Below is a small trained network, with its code and all its weights. Each question gives an input and a target symbol and asks what happens when units are switched off, that is, made to give their printed mean instead of their output.

import numpy as np


def w(rows, s, z=0):
    codes = np.array(rows[::2]) - 128.0
    scale = np.full(codes.shape[1], s)
    scale[-1] = z or s
    return codes * scale


def norm(h):
    return h / np.sqrt((h * h).mean(-1, keepdims=True) + 1e-5)


def f(y):
    return np.maximum(y, 0)


def softmax(a):
    e = np.exp(a - a.max(-1, keepdims=True))
    return e / e.sum(-1, keepdims=True)


def log_softmax(a):
    a = a - a.max(-1, keepdims=True)
    return a - np.log(np.exp(a).sum(-1, keepdims=True))


def net(x, mask):
    ids = ['αγεμξπ'.index(c) for c in x.split()]
    T = len(ids)
    res = E[ids] + P[:T]
    r = norm(res)
    for j in range(2):
        rows = slice(2 * j, 2 * j + 2)
        q, k, v = (r @ M[0][rows].T for M in (Q, K, V))
        z = softmax(np.where(np.tri(T) > 0, q @ k.T / 2**0.5, -1e9)) @ v
        o = O[0][rows]
        res = res + np.where(mask[j], z, o[:, -1]) @ o[:, :-1]
    y = f(norm(res) @ A[0][:, :-1].T + A[0][:, -1])
    res = res + np.where(mask[2:10], y, B[0][:, -1]) @ B[0][:, :-1]
    return log_softmax(norm(res)[-1] @ U[:, :-1].T + U[:, -1])


Q, K, V, O, A, B = {}, {}, {}, {}, {}, {}
E = w([
[182,121,127,127,145],'α',
[247,101,15,117,238],'γ',
[167,157,91,170,98],'ε',
[163,155,167,85,176],'μ',
[168,74,77,76,139],'ξ',
[41,149,84,103,103],'π',
],0.015)
P = w([
[113,89,1,166,235],'0',
[145,106,67,164,213],'1',
[86,178,89,111,137],'2',
[161,102,118,165,149],'3',
[107,175,151,91,94],'4',
[182,108,180,146,96],'5',
[122,219,196,91,30],'6',
[173,116,158,154,102],'7',
],0.0093)
Q[0] = w([
[126,246,130,105,155],'h0',
[25,168,107,149,136],'h0',
[80,2,171,177,153],'h1',
[62,103,184,251,191],'h1',
],0.009)
K[0] = w([
[83,88,109,84,162],'h0',
[111,119,31,108,156],'h0',
[166,248,92,162,212],'h1',
[171,117,67,141,221],'h1',
],0.012)
V[0] = w([
[78,187,130,91,212],'h0',
[211,104,199,61,151],'h0',
[124,74,91,29,100],'h1',
[1,141,146,96,137],'h1',
],0.01)
O[0] = w([
[131,183,254,52,121,193],'h0',
[116,122,170,145,211,206],'h0',
[87,44,175,18,58,255],'h1',
[64,171,14,159,218,71],'h1',
],0.0077,0.0052)
A[0] = w([
[193,49,80,133,193,114],'n0',
[174,59,250,88,107,82],'n1',
[13,127,140,138,122,252],'n2',
[199,71,182,180,153,124],'n3',
[155,125,111,154,116,122],'n4',
[181,123,85,25,196,155],'n5',
[137,139,80,164,168,95],'n6',
[149,65,117,106,168,100],'n7',
],0.011,0.0036)
B[0] = w([
[113,100,144,122,120,211],'n0',
[116,104,120,158,133,238],'n1',
[133,133,8,70,182,159],'n2',
[108,164,78,135,141,193],'n3',
[137,173,121,134,85,139],'n4',
[109,142,141,142,94,246],'n5',
[149,130,126,103,117,141],'n6',
[126,143,157,125,174,185],'n7',
],0.014,0.012)
U = w([
[105,84,139,237,154,1],'α',
[249,51,169,119,165,102],'γ',
[209,122,142,186,60,145],'ε',
[121,178,251,171,144,203],'μ',
[111,11,219,83,49,187],'ξ',
[57,158,102,93,127,107],'π',
],0.011,0.0037)

Each question gives the input, a string of symbols that net reads in full, and the target symbol t.
The units are the heads (2 rows each of Q, K, V and O) and the neurons (one row each of A and B). Each row of codes is followed by its name. A weight is (code - 128) times the scale printed after its matrix; where a second scale follows, it is the last column's (O, A, B and U).
mask holds one flag per unit, heads first, then neurons. A switched-off unit (its flag False) gives its mean, the last column of its rows in O or B, instead of its output. The means were averaged over made-up inputs and are rounded, as every weight is.
A unit's drop is (log p(t) with every unit on - log p(t) with that unit switched off) / (log p(t) with every unit on - log p(t) with every unit switched off).
The circuit of an input: a set's keep is (log p(t) with only the set's units on - log p(t) with every unit switched off) / (log p(t) with every unit on - log p(t) with every unit switched off). Starting from all 10 units, units are removed one at a time, each time the one whose removal leaves the highest keep (on an exact tie, the one counted first), for as long as the keep stays at least 0.8.
units of the circuit, in order: the units of the circuit, biggest drop first
top k neurons: the k neurons with the biggest drops, biggest first
which heads matter: for each layer, one digit per head in row order, 1 if its drop is at least 0.15 and else 0, layers parted by /
drop of u: that unit's drop, to one decimal
input μ μ γ, target μ: units of the circuit, in order	[h0 n5 n2]
input ξ γ ε ε γ, target ε: units of the circuit, in order	[h1 h0 n5]
input ξ ξ μ γ ξ α, target α: which heads matter	10
input γ γ α γ ε γ, target ε: units of the circuit, in order	[h1 h0 n4]
input ε μ ξ α, target α: which heads matter	00
input γ γ ξ μ μ μ ε ξ, target α: which heads matter	01
input γ ξ π α α, target π: which heads matter	01
input π γ ε ξ ξ π γ, target π: units of the circuit, in order	[h1]
input ξ μ μ, target ξ: units of the circuit, in order	[h1 n3]
input μ ξ α γ α ξ α ξ, target α: top 2 neurons	[n3 n1]
input γ ε α, target ε: units of the circuit, in order	[h1 n7]
input ξ ξ ξ μ μ ε, target α: which heads matter	10
input ε α μ μ α, target μ: top 2 neurons	[n0 n3]
input γ ξ ε ξ ξ μ γ, target ξ: which heads matter	01
input ξ π π ε γ, target π: units of the circuit, in order	[n5]
input ε ε α, target ε: units of the circuit, in order	[h1 h0]
input γ γ ε, target ε: top 2 neurons	[n7 n5]
input μ ξ γ α ε, target ε: top 2 neurons	[n7 n0]
input μ ξ π π γ ξ μ ξ, target μ: top 3 neurons	[n7 n2 n5]
input α ξ α μ ξ ξ ε, target ξ: units of the circuit, in order	[h1]
input μ α π α ξ ε ε, target ξ: top 2 neurons	[n3 n5]
input π π α ξ ξ π γ ξ, target π: drop of n1	0.1
